Here is a tiny trained network, its code and every weight. The questions are about switching its units off for an input and a target symbol, where a switched-off unit gives its printed mean instead of its output.

import numpy as np


def w(rows, s, z=0):
    codes = np.array(rows[::2]) - 128.0
    scale = np.full(codes.shape[1], s)
    scale[-1] = z or s
    return codes * scale


def norm(h):
    return h / np.sqrt((h * h).mean(-1, keepdims=True) + 1e-5)


def f(y):
    return np.maximum(y, 0)


def softmax(a):
    e = np.exp(a - a.max(-1, keepdims=True))
    return e / e.sum(-1, keepdims=True)


def log_softmax(a):
    a = a - a.max(-1, keepdims=True)
    return a - np.log(np.exp(a).sum(-1, keepdims=True))


def net(x, mask):
    ids = ['βδζηλξτω'.index(c) for c in x.split()]
    T = len(ids)
    res = E[ids] + P[:T]
    u = 0
    for l in range(3):
        r = norm(res)
        for j in range(3):
            rows = slice(4 * j, 4 * j + 4)
            q, k, v = (r @ M[l][rows].T for M in (Q, K, V))
            z = softmax(np.where(np.tri(T) > 0, q @ k.T / 4**0.5, -1e9)) @ v
            o = O[l][rows]
            res = res + np.where(mask[u + j], z, o[:, -1]) @ o[:, :-1]
        u += 3
        y = f(norm(res) @ A[l][:, :-1].T + A[l][:, -1])
        res = res + np.where(mask[u : u + 8], y, B[l][:, -1]) @ B[l][:, :-1]
        u += 8
    return log_softmax(norm(res)[-1] @ U[:, :-1].T + U[:, -1])


Q, K, V, O, A, B = {}, {}, {}, {}, {}, {}
E = w([
[105,84,140],'β',
[94,103,165],'δ',
[120,92,138],'ζ',
[144,84,79],'η',
[250,19,185],'λ',
[118,100,150],'ξ',
[89,152,116],'τ',
[130,144,150],'ω',
],0.021)
P = w([
[171,200,253],'0',
[151,123,160],'1',
[151,105,122],'2',
[180,81,99],'3',
[182,77,84],'4',
[187,83,86],'5',
],0.0059)
Q[0] = w([
[163,148,138],'L0H0',
[89,177,85],'L0H0',
[170,165,124],'L0H0',
[135,133,131],'L0H0',
[210,91,180],'L0H1',
[129,138,234],'L0H1',
[94,176,143],'L0H1',
[169,106,224],'L0H1',
[105,165,132],'L0H2',
[174,202,174],'L0H2',
[141,178,55],'L0H2',
[151,248,192],'L0H2',
],0.011)
K[0] = w([
[52,149,80],'L0H0',
[143,125,170],'L0H0',
[95,121,111],'L0H0',
[127,110,87],'L0H0',
[203,139,99],'L0H1',
[156,170,232],'L0H1',
[100,133,141],'L0H1',
[221,94,178],'L0H1',
[125,154,130],'L0H2',
[145,139,254],'L0H2',
[172,160,72],'L0H2',
[134,185,221],'L0H2',
],0.012)
V[0] = w([
[6,106,110],'L0H0',
[135,132,178],'L0H0',
[194,86,122],'L0H0',
[151,168,148],'L0H0',
[189,234,157],'L0H1',
[105,133,141],'L0H1',
[138,122,169],'L0H1',
[190,140,128],'L0H1',
[174,139,105],'L0H2',
[129,104,89],'L0H2',
[170,85,142],'L0H2',
[123,98,170],'L0H2',
],0.011)
O[0] = w([
[138,183,178,108],'L0H0',
[31,8,116,250],'L0H0',
[66,114,100,165],'L0H0',
[116,94,110,130],'L0H0',
[140,49,22,61],'L0H1',
[179,141,127,136],'L0H1',
[145,2,106,161],'L0H1',
[85,92,107,112],'L0H1',
[45,130,108,96],'L0H2',
[99,172,242,158],'L0H2',
[98,56,204,215],'L0H2',
[180,50,64,203],'L0H2',
],0.0046,0.0022)
A[0] = w([
[217,98,100,146],'L0N0',
[79,225,50,168],'L0N1',
[136,126,120,90],'L0N2',
[54,160,91,2],'L0N3',
[97,223,200,70],'L0N4',
[137,125,131,89],'L0N5',
[150,67,212,166],'L0N6',
[10,146,154,81],'L0N7',
],0.011,0.0052)
B[0] = w([
[101,120,104,199],'L0N0',
[175,254,135,213],'L0N1',
[145,121,103,128],'L0N2',
[104,168,119,148],'L0N3',
[115,115,93,165],'L0N4',
[110,119,152,128],'L0N5',
[76,131,116,254],'L0N6',
[115,108,103,176],'L0N7',
],0.012,0.0076)
Q[1] = w([
[150,39,63],'L1H0',
[160,117,106],'L1H0',
[218,233,140],'L1H0',
[210,224,88],'L1H0',
[84,176,81],'L1H1',
[87,152,69],'L1H1',
[32,82,42],'L1H1',
[76,60,64],'L1H1',
[163,255,136],'L1H2',
[227,163,123],'L1H2',
[118,95,117],'L1H2',
[27,117,78],'L1H2',
],0.0092)
K[1] = w([
[197,91,224],'L1H0',
[144,180,199],'L1H0',
[65,110,140],'L1H0',
[79,217,166],'L1H0',
[165,126,108],'L1H1',
[189,126,116],'L1H1',
[170,123,190],'L1H1',
[204,200,190],'L1H1',
[211,134,251],'L1H2',
[181,104,156],'L1H2',
[90,135,75],'L1H2',
[94,191,39],'L1H2',
],0.012)
V[1] = w([
[105,161,136],'L1H0',
[181,109,122],'L1H0',
[49,197,90],'L1H0',
[187,72,12],'L1H0',
[164,182,185],'L1H1',
[146,107,129],'L1H1',
[74,87,146],'L1H1',
[1,207,12],'L1H1',
[126,59,224],'L1H2',
[148,28,197],'L1H2',
[139,72,120],'L1H2',
[124,166,201],'L1H2',
],0.0095)
O[1] = w([
[146,131,131,109],'L1H0',
[182,98,150,104],'L1H0',
[41,135,111,140],'L1H0',
[142,100,113,187],'L1H0',
[158,139,118,43],'L1H1',
[156,108,137,121],'L1H1',
[72,95,182,198],'L1H1',
[1,211,84,254],'L1H1',
[170,143,167,139],'L1H2',
[111,147,206,159],'L1H2',
[124,104,192,179],'L1H2',
[186,195,95,41],'L1H2',
],0.0091,0.0038)
A[1] = w([
[74,132,195,199],'L1N0',
[126,143,121,6],'L1N1',
[226,166,195,109],'L1N2',
[254,39,88,46],'L1N3',
[103,67,16,83],'L1N4',
[101,207,173,36],'L1N5',
[99,234,29,105],'L1N6',
[179,206,84,40],'L1N7',
],0.0086,0.0022)
B[1] = w([
[107,128,57,215],'L1N0',
[159,107,135,128],'L1N1',
[166,122,14,141],'L1N2',
[218,125,181,163],'L1N3',
[231,123,36,195],'L1N4',
[198,14,141,168],'L1N5',
[253,222,61,254],'L1N6',
[64,137,144,168],'L1N7',
],0.0064,0.0058)
Q[2] = w([
[94,121,150],'L2H0',
[152,161,138],'L2H0',
[87,60,12],'L2H0',
[201,63,151],'L2H0',
[157,134,241],'L2H1',
[154,229,171],'L2H1',
[241,7,96],'L2H1',
[115,153,232],'L2H1',
[108,94,39],'L2H2',
[118,78,43],'L2H2',
[111,180,98],'L2H2',
[41,105,121],'L2H2',
],0.012)
K[2] = w([
[150,82,112],'L2H0',
[68,177,190],'L2H0',
[146,104,3],'L2H0',
[144,160,126],'L2H0',
[96,75,175],'L2H1',
[41,91,201],'L2H1',
[195,58,97],'L2H1',
[97,96,221],'L2H1',
[121,206,76],'L2H2',
[193,234,69],'L2H2',
[44,96,124],'L2H2',
[93,111,8],'L2H2',
],0.014)
V[2] = w([
[91,198,87],'L2H0',
[169,220,141],'L2H0',
[206,96,119],'L2H0',
[62,107,230],'L2H0',
[122,151,189],'L2H1',
[137,140,138],'L2H1',
[153,17,119],'L2H1',
[254,80,110],'L2H1',
[128,114,113],'L2H2',
[104,108,64],'L2H2',
[67,200,150],'L2H2',
[138,85,69],'L2H2',
],0.0082)
O[2] = w([
[185,2,212,151],'L2H0',
[71,37,159,5],'L2H0',
[60,152,123,61],'L2H0',
[151,148,79,156],'L2H0',
[143,97,127,103],'L2H1',
[121,129,148,113],'L2H1',
[105,75,165,137],'L2H1',
[58,166,117,38],'L2H1',
[130,114,137,136],'L2H2',
[152,79,211,176],'L2H2',
[164,193,152,166],'L2H2',
[101,98,176,145],'L2H2',
],0.0068,0.0032)
A[2] = w([
[155,249,93,175],'L2N0',
[133,75,170,222],'L2N1',
[136,228,126,66],'L2N2',
[134,155,142,180],'L2N3',
[118,146,121,62],'L2N4',
[141,199,140,76],'L2N5',
[196,108,88,130],'L2N6',
[138,196,55,254],'L2N7',
],0.015,0.004)
B[2] = w([
[137,128,9,240],'L2N0',
[181,188,124,194],'L2N1',
[167,85,51,187],'L2N2',
[115,148,98,148],'L2N3',
[156,113,123,133],'L2N4',
[122,105,87,164],'L2N5',
[137,155,152,160],'L2N6',
[150,230,29,248],'L2N7',
],0.012,0.011)
U = w([
[140,191,172,129],'β',
[139,198,173,124],'δ',
[129,145,153,127],'ζ',
[26,166,137,113],'η',
[248,79,137,135],'λ',
[127,143,150,125],'ξ',
[171,197,58,214],'τ',
[120,14,50,3],'ω',
],0.014,0.0052)

Each question gives the input, a string of symbols that net reads in full, and the target symbol t.
The units are the heads (4 rows each of Q, K, V and O) and the neurons (one row each of A and B). Each row of codes is followed by its name. A weight is (code - 128) times the scale printed after its matrix; where a second scale follows, it is the last column's (O, A, B and U).
mask holds one flag per unit, layer by layer, with each layer's heads first. A switched-off unit (its flag False) gives its mean, the last column of its rows in O or B, instead of its output. The means were averaged over made-up inputs and are rounded, as every weight is.
A unit's drop is (log p(t) with every unit on - log p(t) with that unit switched off) / (log p(t) with every unit on - log p(t) with every unit switched off).
The circuit of an input: a set's keep is (log p(t) with only the set's units on - log p(t) with every unit switched off) / (log p(t) with every unit on - log p(t) with every unit switched off). Starting from the 12 units with the biggest drops (on a tie, the unit counted first), units are removed one at a time, each time the one whose removal leaves the highest keep (on an exact tie, the one counted first), for as long as the keep stays at least 0.8.
units of the circuit, in order: the units of the circuit, biggest drop first
top k neurons: the k neurons with the biggest drops, biggest first
heads that matter: for each layer, one digit per head in row order, 1 if its drop is at least 0.15 and else 0, layers parted by /
drop of u: that unit's drop, to one decimal
input δ η ζ η ω, target ω: heads that matter -> 000 / 010 / 011
input ω δ τ η ω β, target ω: heads that matter -> 100 / 100 / 000
input δ λ η, target λ: units of the circuit, in order -> (L1H1 L2N7)
input τ η λ ζ, target λ: units of the circuit, in order -> (L1H1)
input τ λ δ τ η ξ, target η: heads that matter -> 011 / 000 / 100
input β ζ β η, target η: top 2 neurons -> (L0N1 L1N6)
input τ η ζ τ ω ζ, target ω: units of the circuit, in order -> (L0N1 L2N7 L1N6)
input ω λ δ λ λ ω, target λ: heads that matter -> 000 / 010 / 000
input λ ω β, target ω: heads that matter -> 111 / 000 / 111
input τ η ξ λ η δ, target η: heads that matter -> 001 / 000 / 110
input β ω δ, target ω: units of the circuit, in order -> (L2N7 L2H0)
input λ τ ω ζ, target ω: top 3 neurons -> (L2N7 L0N1 L0N0)
input τ λ ζ, target λ: heads that matter -> 000 / 100 / 000
input ξ τ η ζ, target η: heads that matter -> 001 / 001 / 100
input ζ λ δ, target λ: heads that matter -> 000 / 110 / 000
input ω λ ξ, target λ: top 2 neurons -> (L2N1 L2N0)
input η η ω η, target η: heads that matter -> 011 / 000 / 000
input ζ η ξ, target η: top 4 neurons -> (L0N1 L2N7 L0N6 L2N0)
input τ ω δ, target ω: top 3 neurons -> (L2N7 L0N1 L1N6)
input δ ξ ζ ω, target ω: heads that matter -> 000 / 000 / 000
input β η δ, target η: heads that matter -> 000 / 010 / 000
input β η β, target η: top 2 neurons -> (L0N1 L2N7)
input ω η ξ δ λ λ, target λ: top neuron -> (L2N1)
input τ η ω λ ζ η, target λ: top 3 neurons -> (L2N7 L0N1 L2N0)
input ζ ξ ζ η ζ, target η: top 3 neurons -> (L0N1 L2N7 L0N6)
input τ τ ω ξ, target ω: top neuron -> (L0N1)
input η ω ω ω ξ, target ω: drop of L0H0 -> 0.1
input τ δ λ δ, target λ: drop of L2N1 -> 0.2
input ω λ ω, target λ: drop of L1H1 -> 0.5
